Here is a tiny trained network, its code and every weight. The questions are about switching its units off for an input and a class, where a switched-off unit gives its printed mean instead of its output.

import numpy as np


def w(rows, s, z=0):
    codes = np.array(rows[::2]) - 128.0
    scale = np.full(codes.shape[1], s)
    scale[-1] = z or s
    return codes * scale


def norm(h):
    return h / np.sqrt((h * h).mean(-1, keepdims=True) + 1e-5)


def f(y):
    return y / 2 * (1 + np.tanh(0.7978845608 * (y + 0.044715 * y**3)))


def log_softmax(a):
    a = a - a.max(-1, keepdims=True)
    return a - np.log(np.exp(a).sum(-1, keepdims=True))


def net(x, mask):
    res = np.array(x, float).reshape(1, 7) / 4 @ E
    u = 0
    for l in range(2):
        y = f(norm(res) @ A[l][:, :-1].T + A[l][:, -1])
        res = res + np.where(mask[u : u + 8], y, B[l][:, -1]) @ B[l][:, :-1]
        u += 8
    return log_softmax(norm(res)[-1] @ U[:, :-1].T + U[:, -1])


A, B = {}, {}
E = w([
[137,85,154,150,130,129,167],'x0',
[144,106,196,62,37,83,92],'x1',
[255,146,151,158,99,122,63],'x2',
[135,177,181,125,128,153,139],'x3',
[92,110,142,111,148,178,127],'x4',
[124,133,48,109,103,174,77],'x5',
[169,132,173,125,114,97,61],'x6',
],0.0084)
A[0] = w([
[64,128,143,50,46,100,149,65],'L0N1',
[161,179,210,166,200,217,205,37],'L0N2',
[51,120,110,175,240,176,188,80],'L0N3',
[210,135,166,142,108,89,81,85],'L0N4',
[92,50,24,73,83,201,66,32],'L0N5',
[165,40,194,195,84,17,227,34],'L0N6',
[29,123,176,2,56,82,159,2],'L0N7',
[30,99,55,117,237,138,199,68],'L0N8',
],0.0062,0.0065)
B[0] = w([
[80,103,156,141,87,123,119,157],'L0N1',
[130,147,182,120,101,193,161,184],'L0N2',
[92,155,132,185,162,131,108,252],'L0N3',
[135,120,131,128,169,106,103,186],'L0N4',
[161,2,151,105,116,211,125,161],'L0N5',
[184,32,116,76,170,100,205,178],'L0N6',
[69,172,136,103,40,86,121,171],'L0N7',
[89,159,105,172,197,76,24,250],'L0N8',
],0.0097,0.0037)
A[1] = w([
[191,137,111,154,193,177,126,97],'L1N1',
[174,101,87,146,116,124,86,113],'L1N2',
[143,133,2,127,87,130,118,50],'L1N3',
[187,110,161,80,68,136,149,135],'L1N4',
[158,180,14,123,115,161,124,38],'L1N5',
[127,207,197,147,126,202,206,17],'L1N6',
[42,155,173,44,50,91,134,63],'L1N7',
[217,172,165,130,120,89,38,1],'L1N8',
],0.0085,0.0059)
B[1] = w([
[77,120,146,104,71,92,133,242],'L1N1',
[124,162,156,66,109,145,137,190],'L1N2',
[148,163,117,96,108,169,232,155],'L1N3',
[73,135,77,186,191,97,126,251],'L1N4',
[118,145,96,114,95,69,206,160],'L1N5',
[174,179,218,161,104,215,142,190],'L1N6',
[103,133,148,176,10,73,123,247],'L1N7',
[177,175,144,51,203,117,1,240],'L1N8',
],0.0099,0.003)
U = w([
[146,195,223,186,129,206,176,73],'0',
[212,163,168,65,161,94,2,149],'1',
[194,29,166,121,186,36,222,86],'2',
[5,160,55,202,233,127,120,189],'3',
[181,201,31,80,84,145,222,21],'4',
[125,28,78,67,94,234,103,69],'5',
[37,105,174,129,8,46,110,252],'6',
],0.016,0.0022)

Each question gives the input, the list of numbers given to net, and the class t.
The units are the neurons (one row each of A and B). Each row of codes is followed by its name. A weight is (code - 128) times the scale printed after its matrix; where a second scale follows, it is the last column's (A, B and U).
mask holds one flag per neuron, layer by layer. A switched-off neuron (its flag False) gives its mean, the last column of its row in B, instead of its output. The means were averaged over made-up inputs and are rounded, as every weight is.
A unit's drop is (log p(t) with every unit on - log p(t) with that unit switched off) / (log p(t) with every unit on - log p(t) with every unit switched off).
The circuit of an input: a set's keep is (log p(t) with only the set's units on - log p(t) with every unit switched off) / (log p(t) with every unit on - log p(t) with every unit switched off). Starting from the 12 units with the biggest drops (on a tie, the unit counted first), units are removed one at a time, each time the one whose removal leaves the highest keep (on an exact tie, the one counted first), for as long as the keep stays at least 0.8.
units of the circuit, in order: the units of the circuit, biggest drop first
most important unit: the unit with the biggest drop
top k neurons: the k neurons with the biggest drops, biggest first
top k neurons in layer l: the k neurons of layer l with the biggest drops, biggest first
drop of u: that unit's drop, to one decimal
input [1,-7,8,-8,-6,8,5], class 4: most important unit	L1N3
input [-7,-5,4,2,-4,-4,-4], class 0: top 2 neurons	L1N6, L0N8
input [-1,4,6,-3,-8,-7,-1], class 2: top 2 neurons	L0N6, L0N8
input [0,-5,-1,4,2,6,8], class 5: top 2 neurons in layer 1	L1N7, L1N4
input [-2,-4,0,5,-3,-7,-7], class 0: top 3 neurons	L0N2, L1N6, L1N4
input [6,1,7,-7,-2,-7,7], class 2: top 2 neurons	L0N6, L0N8
input [-8,-2,-7,-7,-5,6,5], class 5: top 2 neurons	L0N5, L1N4
input [4,1,4,5,-5,-6,2], class 2: top 2 neurons in layer 0	L0N6, L0N8
input [6,-6,0,6,6,0,4], class 0: top 2 neurons	L0N2, L1N6
input [-2,-1,-1,7,-8,2,-6], class 4: top 2 neurons in layer 1	L1N5, L1N4
input [5,-6,4,3,0,-8,8], class 2: top 4 neurons	L0N6, L0N8, L0N3, L0N4
input [6,0,3,5,-2,7,-5], class 4: drop of L1N5	0.1
input [-1,-4,6,6,-3,5,-8], class 4: drop of L1N5	0.2
input [-4,3,-2,-8,-4,-8,3], class 2: drop of L0N6	1.4
input [-7,-2,3,-6,-8,5,1], class 4: units of the circuit, in order	L1N3
input [4,7,-2,-4,-6,-5,-6], class 2: drop of L0N6	2.4
